In the rows, zero is written as 128.
Facts:
z130 α:z538 Σ:a
z131 α:z211 Σ:b
z133 Σ:a
z152 α:z768,z611 Σ:d
z168 Σ:d
z205 α:z490 Σ:a
z211 Σ:f
z213 Σ:g
z221 α:z873 Σ:f
z228 α:z252 Σ:a
z235 Σ:f
z240 α:z460,z414 Σ:f
z250 α:z311 Σ:d
z251 α:z133,z604 Σ:a
z252 Σ:e
z256 Σ:c
z271 α:z693,z213 Σ:a
z276 α:z984,z305,z221,z932 Σ:c
z28 α:z772 Σ:c
z300 α:z597,z541 Σ:c
z305 α:z873 Σ:d
z311 Σ:b
z329 α:z256,z875 Σ:g
z346 Σ:a
z350 Σ:a
z380 Σ:a
z391 α:z597 Σ:f
z397 Σ:a
z408 α:z604 Σ:g
z411 α:z853 Σ:b
z414 Σ:b
z419 α:z380 Σ:g
z424 Σ:d
z43 α:z63 Σ:a
z449 Σ:a
z455 Σ:d
z460 Σ:c
z480 Σ:d
z490 Σ:b
z515 α:z815 Σ:e
z538 Σ:a
z541 α:z729,z300 Σ:a
z546 α:z235 Σ:b
z556 α:z893 Σ:b
z575 α:z840 Σ:b
z597 Σ:g
z599 Σ:b
z603 α:z538 Σ:e
z604 Σ:a
z611 Σ:c
z629 Σ:d
z63 α:z43,z449 Σ:b
z639 Σ:b
z693 Σ:c
z700 α:z838 Σ:a
z712 α:z925,z94 Σ:f
z729 α:z541 Σ:b
z756 α:z515 Σ:f
z767 α:z168 Σ:e
z768 α:z863 Σ:d
z772 α:z350 Σ:f
z815 α:z629 Σ:e
z829 α:z480 Σ:e
z838 α:z380 Σ:c
z84 α:z693 Σ:g
z840 Σ:a
z853 Σ:b
z857 α:z397 Σ:a
z863 α:z152 Σ:f
z869 Σ:g
z873 Σ:a
z875 α:z639 Σ:g
z884 Σ:a
z893 Σ:a
z900 α:z599 Σ:d
z911 α:z712 Σ:b
z925 α:z94 Σ:c
z932 Σ:f
z938 α:z873,z305 Σ:c
z94 Σ:c
z970 α:z346,z853 Σ:b
z984 α:z305,z221,z276 Σ:d

Known rows:
[124  89 108 165 120 138 124 131 136 118 108 125 118 116 136 171  92 116
 130 148 133 106 146 140 136 172 115 110 148 115 105 115 133 125 105 128
 119 142 139 128 150]: z767
[129 132 124 125 131 119 132 113 124 123 133 118 132 133 128 109 124 130
 116 128 109 138 130 116 114 112 125 125 124 137 126 123 120 130 135  95
 139 125 126 125 129]: z276
[115 129 134  90 127 133 130 138 108 124 109  99 136 135 143 131 147 126
 120 144 154 142 110 114 109 133 141 143 124 140 128 135 114 146 108 110
 138 134 128 125 125]: z221
[128 137 126 141 120 120 128 113 124 124 143 148 133 124 131 104 104 136
 115 128 104 138 130  98 116 105 108 119 125 135 131 131 115 117 148 107
 148 113 114 138 132]: z984
[134 143 123 150 129 141 133 140 107 124 141 168 127 127 129  92 102 132
 119 125  85 131 115 105 144 116  96 110 139 127 124 131 106 113 142  94
 122 128 109 141 133]: z152
[138 140 122 149 117 136 129 124  98 140 132 149 104 116 106 157  77 148
 125 133  94 142 156  94 133 119  80 106 142 115 126 143 117 125 147 138
 103 131 127 139 132]: z900
[136 140 128 113 124 145 128 154 104 129 120  99  97 143 103 110 106 143
 134  88 133 138 115 102 135 135 128 124 123 127 129 127 133 146 135 128
 112 151 135 128 129]: z599
[134 133 124 146 130 133 133 132 114 121 132 135 125 143 129 117 116 128
 122 134 108 136 120 123 128 114 117 120 145 128 120 136 125 124 125 105
 125 134 118 119 131]: z300
[126 118 116 156 122 120 126 124 125 130 117 123 138 124 143 134 120 126
 118 149 131 133 131 127 135 130 112 123 150 122 122 122 109 126 129  91
 120 135 131 130 127]: z28
[140 137 126 124 117 128 134 129 109 130 121 137 113 149 107  96 109 134
 117 106 116 131 115 115 122 110 138 127 111 137 128 135 153 126 141 116
 139 132 129 128 128]: z460
[128 126 124 134 129 113 132 110 131 129 132 117 137 126 132 136 124 133
 115 146 110 138 146 119 111 115 115 128 137 126 128 128 110 134 130  91
 128 126 124 122 127]: z938
[130 128 126 127 124 135 135 139 140 119 126 104 126 135 121  97 127 121
 119 115 138 110 115 126 120 140 144 146 117 140 122  97 132 130 123 130
 134 132 135 131 134]: z604
[125 131 131 142 144 126 124 122 119 126 138 118 137 140 132 151 131 145
 124 140 142 142 124 120 129 118 125 128 166 120 124 136 114 144 108 120
 129 137 122 112 126]: z556
[121 137 129 141 112 149 115 145 128 114 151 177 143 128 120 107 109 115
 120 140 159 112 147 100 111 131  96 116 122 140 127 141 167 122 103 211
 149 132 116 128 154]: z875
[126 122 122 137 122 122 133 123 142 130 136  88 132 114 127 150 134 131
 119 145 143 125 156 130 114 144 117 149 154 124 125  96 113 139 121 136
 110 130 141 131 132]: z205
[135 124 123 126 100 113 133 116 118 135 114 122 121 140 114  94 102 130
 117 111 135 132 113 112 111 121 146 127 104 134 129 125 147 128 140  89
 147 130 140 132 133]: z693
[133 136 130 133  81 137 118 134 115 129 141 151 136 121 106  86 105 121
 119 116 182 115 145  95 104 129 115 127  95 147 141 131 180 125 126 224
 152 131 140 136 152]: z213
[131 127 128 140 119 137 122 144 119 106 123  83 137 134 149  78 145 132
 131 108 140 133  97 131 143 141 136 140 136 131 125 111 109 132 151 100
 134 141 115 130 131]: z311
[134 123 117 126 117 138 136 147 116 131 117 106  98 124 105 134 111 128
 124 122 106 117 141 129 124 142 114 132 143 124 115 114 146 133 120 151
 113 134 138 132 130]: z815
[105 132 122 116 154 118 122 128 145 139 117 142 151 128 116 137 114 132
 119 141 154 127 126 114 138 138 131 115 125 113 128 124  94 141 109  85
 107 140 146 134 151]: z546

Rows:
No name comes twice in this set of rows, the named rows included.
[119 113 127 108 123 137 124 146 105 122  99 108 139 127 149 128 135 121
 126 147 157 137 102 128 135 150 136 139 131 138 124 134  97 139 115 104
 132 141 133 134 125] -> z772
[126 128 134  93 121 129 129 142  88 137 104 123 128 137 120 175 125 134
 118 157 159 141 121 118 119 126 136 135 144 132 127 152 115 148 103 128
 127 143 137 118 119] -> z240
[135 151 135 142 108 159 120 157 107 109 153 171 136 131 118  78 123 120
 121 121 139 112 139 102 117 125  94 118 132 147 130 134 170 122 116 227
 145 135 109 128 153] -> z597
[131 135 120 129 128 129 129 131 114 129 126 117 114 134 114 133 108 133
 122 124 107 140 139 108 122 119 112 121 135 125 126 133 127 133 134 102
 116 135 124 131 131] -> z838
[126 130 127 148  84 126 118 123 114 139 143 152 149 111 105 143 101 127
 116 154 184 121 181 105 103 129 100 121 128 137 140 137 162 133 112 227
 137 132 145 131 143] -> z84
[121 128 133 108 140 138 129 142  93 126 118 124 135 135 140 170 138 132
 127 169 144 146 117 119 125 131 126 133 156 133 122 149 105 147 103 123
 125 144 123 117 120] -> z391
[134 130 117 179 111 124 126 121 116 119 136 128 146 109 153 118 117 139
 120 151 110 132 134 119 143 122  89 121 159 124 123 128  88 117 155  90
 122 122 108 141 127] -> z250
[136 136 129 144 138 142 136 137 122 117 135 123 122 140 117 137 130 127
 119 129 133 116 125 135 123 126 125 141 156 130 115 118 142 134  97 152
 131 136 122 115 127] -> z541
[139 132 118 138 109 142 129 138 104 124 124 144 106 124 117 100  86 134
 127  99 100 129 118  95 135 127 102 114 114 131 128 131 126 118 159 117
 129 129 124 148 135] -> z629
[129 130 132 132 139 135 125 138 118 119 135 118 131 149 128 127 125 138
 125 123 137 136 111 124 136 119 130 129 152 125 123 133 122 138 119 121
 134 141 118 119 130] -> z729
[122 136 130  99 139 153 131 163  97 121 112 109 130 135 134 120 145 125
 126 143 131 137  95 117 138 143 130 139 133 136 120 137  94 141 111 118
 113 145 118 128 128] -> z863

The same nodes again, as new rows of numbers:
Known rows:
[146 162 138 139 135 106  96 171 123 133 136 131 125 148  83 138 142 157
 126 160 175 133 122 141  90 151 125 152 149 115 124 128]: z756
[135 137 120 132 136 144 130 150 134 130 137 140 121 145 130 135 116 126
 126 125 129 126 135 103 130 126 111 128 123 120 124 133]: z63
[134 115 128 127 125 122 133 170  90 122 124 107 143 140 127 142 111 134
 133 127 132 134  96 119 141 109 153 129 134 111 113 130]: z857
[ 91 177 121 123 121 105 108 229  98 134  93 109 159 163 117 144 105 144
 128 129 148 116  76 149 140 111 157 136 123  65 138 110]: z271
[120 116 133 117 132  97 145 124 132 124 125 122 137 129 148 116 126 128
 142  92 110 136  97 134 149 141 157 136 130 126 120 127]: z893
[127 148 198 146 110 192  89  87  55 147  53 143 113 132 161 166 147 136
 154 103  73 135 167 147 124 133 137  81 105 121 120  84]: z300
[109 152 157 127 175 133 112 172 115  95 150 134 103 147 116 155 134 146
 148 146 186 162 131  81 114 116 117 160 141 105 115 162]: z970
[170 120 107 152  74 162 116 163 106 124 136  94 156 131  70 117 124 117
  98 150 111 111 114 158 125  94  88 134 120 117 149  82]: z419
[182 142 179 155 123 153  70 115  65 165  64 152 116 150 113 153 147 160
 149 130 105 123 149 161  82 151 140  81 138 133  99  87]: z391
[119 116 132 116 132  96 146 124 132 125 125 121 137 129 148 117 128 129
 140  93 112 137  98 132 149 143 155 136 130 125 120 127]: z840
[106 153 157 124 176 127 116 159 127  97 149 137 102 145 122 147 137 144
 148 136 180 161 131  86 116 123 119 159 139 109 117 159]: z411
[126 116 130 122 129 107 140 146 114 121 127 114 139 134 136 127 120 130
 137 106 120 136  96 128 147 130 155 135 131 119 118 127]: z43
[176 126 107 156  74 167 113 173  98 121 139  90 157 132  64 119 121 116
  97 154 110 108 116 160 122  87  85 132 121 112 144  73]: z329
[102 132 115  96 163 167  97 105 117 122 104 120 137  47 147 126  78 125
  87 224 175  96 162 128 122  35 112  71 142 141  93 143]: z984
[130 132 194 134 120 145  91  39 106 141  53 149 122 130 135 104 180 140
 170  79  59 141 140 187 111 142 133  97 116 139 137  63]: z597
[117 140 130 138 105 159 130 144 107 119 138 115 129 127 126 155 129 124
 115 143 133 134 146 115 133 121 115 138 116 116 142 130]: z28
[148 125 131 149 121 125 115 153 108 133 141 124 125 140 111 141 122 128
 128 145 143 126 123 129 118 121 118 123 140 118 134 130]: z767
[135 116 126 130 124 123 133 175  87 121 126 104 143 142 123 145 110 134
 133 128 136 134  96 117 142 108 152 130 134 111 113 130]: z130
[ 96 150 126 111 143 173 110 113  95 128 129 113 158  48 176 145  76 125
  72 223 162 126 154 114 135  40 102  88 146 117 107 146]: z938
[117 117 133 114 133  91 149 116 144 124 127 125 134 127 149 109 131 126
 142  84 108 138  96 137 152 149 157 141 129 129 123 127]: z538

Rows:
No name comes twice in this set of rows, the named rows included.
[ 87 132 171 105 172  73 137 123 138  92 139 122 116 126 141 120 153 145
 168  94 155 172  94 120 139 150 164 173 146 119 114 151] -> z346
[185  66 161 140 142 144 140 153  62  75 183  85 117 112 105 154 121 131
 141 136 150 169 108  82 139 101 136 157 156 142  74 151] -> z251
[126 116 130 121 130 109 138 145 110 123 124 115 141 133 138 129 119 131
 137 111 122 136  97 126 145 125 155 131 132 119 116 131] -> z884
[ 86 134 121  83 171 143 111  58 162 126 106 135 131  36 169  99  94 118
  96 191 153 100 163 142 132  65 117  79 138 157 102 139] -> z305
[136 126 137 136 129 102 127 108 153 137 141 139 120 130 132 114 138 122
 135 112 121 128 123 144 126 153 122 132 136 133 142 126] -> z252
[162 126 111 146  78 149 122 137 134 123 140 102 153 122  80  98 134 111
 103 127  95 110 116 171 130 113  88 140 118 124 150  71] -> z875
[100 141 137 126 113 132 144  94 153 122 138 130 122 115 149 125 146 117
 124 107 110 137 146 130 143 155 121 147 112 131 150 127] -> z460
[178  78 159 147 128 155 127 113  92  72 186  90 116 106  68 128 160 130
 135 156 150 170 130 109 110  95  93 169 150 151 113 132] -> z408
[ 50 203 133 115 114 104 124 127 185 137 106 142 135 134 151 112 147 124
 122  93 115 119 128 167 145 167 126 154 101  93 179 105] -> z693
[ 92 151 126 109 148 171 110 105 100 130 127 115 161  40 183 140  73 125
  70 225 161 126 155 115 135  38 101  84 149 119 107 147] -> z276

Now the same nodes, written a new way:
Known rows:
[121 137 174 147  54  90 138 119 121 122  69 119 144  87 136 133 131  90
 138 119 127 136 144  94 158 132 162 122 136 145 114 125  69  65 160 130
 110 132 163 129 165 154 149 115 189 125 117 124 157 126 109  65]: z767
[106 123 163 148  75  84 113  99 123 128  92 106 162 135 147 127 141  89
 122  97 125 127 140 104 139 119 142 140 136 151 136 119  88  80 163 141
 118 109 178 131 146 111 147 115 159 127 140 124 159 129 115  63]: z970
[117 108 171 165  44 100 147 112 108 117  76 115 124 141 138 140 123  93
 124  92 131 113 128  68 159  84 190 125 149 156 144 117 104  90 166 118
 103  87 171 117 146  92 161 120 166 136 131 125 157 125  95  48]: z419
[120  97 181 162  26 107 161 111  99  87 101 128  92 158 141 130 124  87
 148  96 124 114  98  62 142  61 189 129 143 172 144 121 125 125 159 122
 110  83 169 103 161 150 165 114 162 135 115 127 157 116  91  52]: z838
[105 112 169 115  75 109  95 131 117 119  87 127 141 104 143 118 133  93
 129 106 118 134 114 104 139 131 158 145 132 157 145 114  84  82 117 144
 106 121 175 138 162 128 141 126 180 125 132 123 171 126 113  82]: z857
[115 130 175 129  66 103 123 130 112 117  74 143 141  76 144 131 136  87
 137 121 122 130 127  96 159 134 162 128 138 148 132 128  80  78 135 130
 112 131 173 138 171 147 148 125 187 128 115 124 164 118 115  74]: z240
[119 134 179 148  54  89 140 117 121 122  69 121 147  91 142 136 132  89
 140 121 126 136 144  93 155 132 160 124 138 147 111 123  68  60 159 130
 109 132 163 130 168 155 149 116 189 123 118 124 158 129 110  64]: z603
[119 136 179 127  83 112 120 133 109 122  74 122 148  74 143 126 127  82
 136 126 119 136 115 109 162 127 162 135 137 152 135 126  81  83 141 126
 116 133 166 134 178 134 150 122 188 130 117 125 167 117 115  71]: z391
[ 96 126 157 153  91 101  93 110 120 113  93 127 169 135 166 121 146  84
 129 120 117 118 135  91 153 116 137 142 147 156 162 112 109 111 150 138
 146 112 185 144 146  99 160 131 159 132 125 126 141 114 123  76]: z900
[ 97 126 201 157  50  78 163 108 125 121  61 152 171  84 177 151 134  93
 142 153 128 132 152  88 133 138 148 150 150 159  93 119  62  25 148 139
 109 130 160 140 194 160 146 122 184 107 152 123 165 142 127  52]: z815
[111 132 178 144  74  92 121 110 119 121  85 132 151 103 158 135 144  85
 140 111 122 124 127  96 143 126 157 141 139 153 131 125  90  82 157 136
 122 119 175 130 160 129 155 122 168 125 127 125 153 125 116  67]: z28
[ 90 132 140 157  87  94  95 109 117 109  93 126 166 126 142 108 142  91
 118 124 123 108 142  95 142 131 135 131 141 150 162 123 110 115 147 135
 142 112 187 148 134 104 155 133 156 137 130 126 143 105 129  79]: z168
[116 143 158 151  51  83 140 118 118 118  69 116 142  79 112 120 127  97
 126 122 133 125 151  98 146 146 160 110 131 139 115 135  69  70 158 127
 106 134 165 133 151 158 144 117 187 130 122 124 159 118 116  68]: z252
[102 124 136 128  65 113  93 145 132 118  93 191 131  70 115 112 134  89
 105  99 130 141 109 102 150 149 161 151 114 129 142 112  81 106 106 143
 105 121 171 144 164 112 127 117 179 132 164 123 165 111 116  88]: z873
[102 130 145 151  73  77 114  99 119 123  93 105 158 126 121 113 136  97
 110 100 132 117 147 109 130 133 142 129 129 143 137 129  89  87 161 138
 115 110 180 136 134 115 142 116 157 133 144 124 160 120 121  66]: z414
[ 99 118 152 119  72 102  97 130 113 115  88 127 139  94 117 105 129 101
 117 110 125 123 121 109 127 146 156 133 126 151 146 125  84  86 114 141
 102 122 178 143 149 133 136 128 178 131 136 123 173 118 120  85]: z133
[ 97 116 156 120  71 101  99 128 113 115  88 129 142  97 124 108 130 101
 120 113 124 123 121 107 125 146 155 136 129 154 144 125  84  81 113 141
 102 122 178 143 152 135 137 129 178 128 137 123 174 120 121  84]: z538
[110 136 160 132  63  96 126 129 109 113  74 141 138  69 122 120 132  94
 127 124 128 120 133  99 149 147 160 117 133 142 133 139  80  81 134 128
 108 132 175 142 159 152 144 127 185 133 119 125 166 110 121  77]: z211
[ 99 118 152 118  73 102  97 130 113 115  88 125 139  96 118 105 129 100
 118 110 125 123 121 108 127 146 157 133 126 151 146 125  85  86 114 141
 102 122 178 143 149 132 137 128 178 131 136 123 173 118 119  85]: z893
[101 129 147 151  72  76 115  99 119 124  93 104 159 127 123 115 136  97
 111 101 131 117 148 108 129 133 140 130 131 145 137 129  89  84 161 138
 115 110 180 136 135 116 142 117 157 132 144 124 160 121 122  66]: z853

Rows:
No name comes twice in this set of rows, the named rows included.
[130 129 169 133  41  53  79  50 114 132  93  88 205 172 136 177 152  77
 130  52  94 102 120 104 174 134 120 134 105 163 135 101  77  88 105 122
 134 119 178 128  81 127 159 120 189 118  97 121 152 144 102  96] -> z63
[110 137 156 134  61  98 126 131 112 113  75 152 137  64 120 120 132  92
 124 123 129 122 132  99 152 148 161 120 131 139 132 137  80  85 132 128
 108 131 174 142 162 149 141 125 186 133 125 125 165 109 121  77] -> z932
[109  96 175 122  57 116 111 131 110 107  94 127 120 128 144 120 126  92
 135 100 117 131 102  90 140 103 170 143 135 167 149 110  98  97 118 139
 102 106 173 126 166 137 146 124 177 128 127 123 172 125 102  75] -> z700
[104 120 152 115  64  94  89 119 111 116  89 121 150 104 114 117 131  98
 119 100 117 116 116 109 135 150 151 131 118 153 146 122  81  89 100 136
 106 125 178 142 132 137 139 129 185 129 125 122 171 121 117  93] -> z449
[120 138 152 144  54 121 119 152 144 124  81 251 130  37 144 144 146  68
 118 104 131 159 108  83 196 138 168 159 119 114 124 105  74 107 122 135
 117 129 160 140 199 113 132 107 189 130 163 125 150 108 108  79] -> z221
[100 129 142 167  79 116  92 129 149 119  98 227 159 102 174 137 156  65
 115 107 124 146 117  77 185 116 142 175 132 129 153  89 103 133 135 143
 151 109 173 146 175  68 147 116 160 131 169 127 129 109 116  79] -> z984
[122 156 187 135 135 126 108 123 104 137  83  54 175  91 145 108 111  68
 130 128 113 144  88 145 151 103 160 162 132 164 143 121  95 103 177 118
 135 127 153 118 179  77 163 111 176 135 133 126 161 119 118  54] -> z300
[114 118 168 138  87  85 105 103 125 128  71  94 152 113 155 126 150  92
 128  94 126 131 164 111 154 102 152 135 127 144 136 110  91  93 166 150
 122 108 181 125 146 115 146 124 154 126 117 126 154 133 114  55] -> z911
[127 116 177 101  42  80  63  84 109 123  89 111 183 141 137 168 144  80
 138  64  88 110  95 103 171 144 138 139 104 171 144  97  72  87  61 126
 122 130 176 135 101 144 153 132 209 116  91 120 165 141 100 112] -> z43

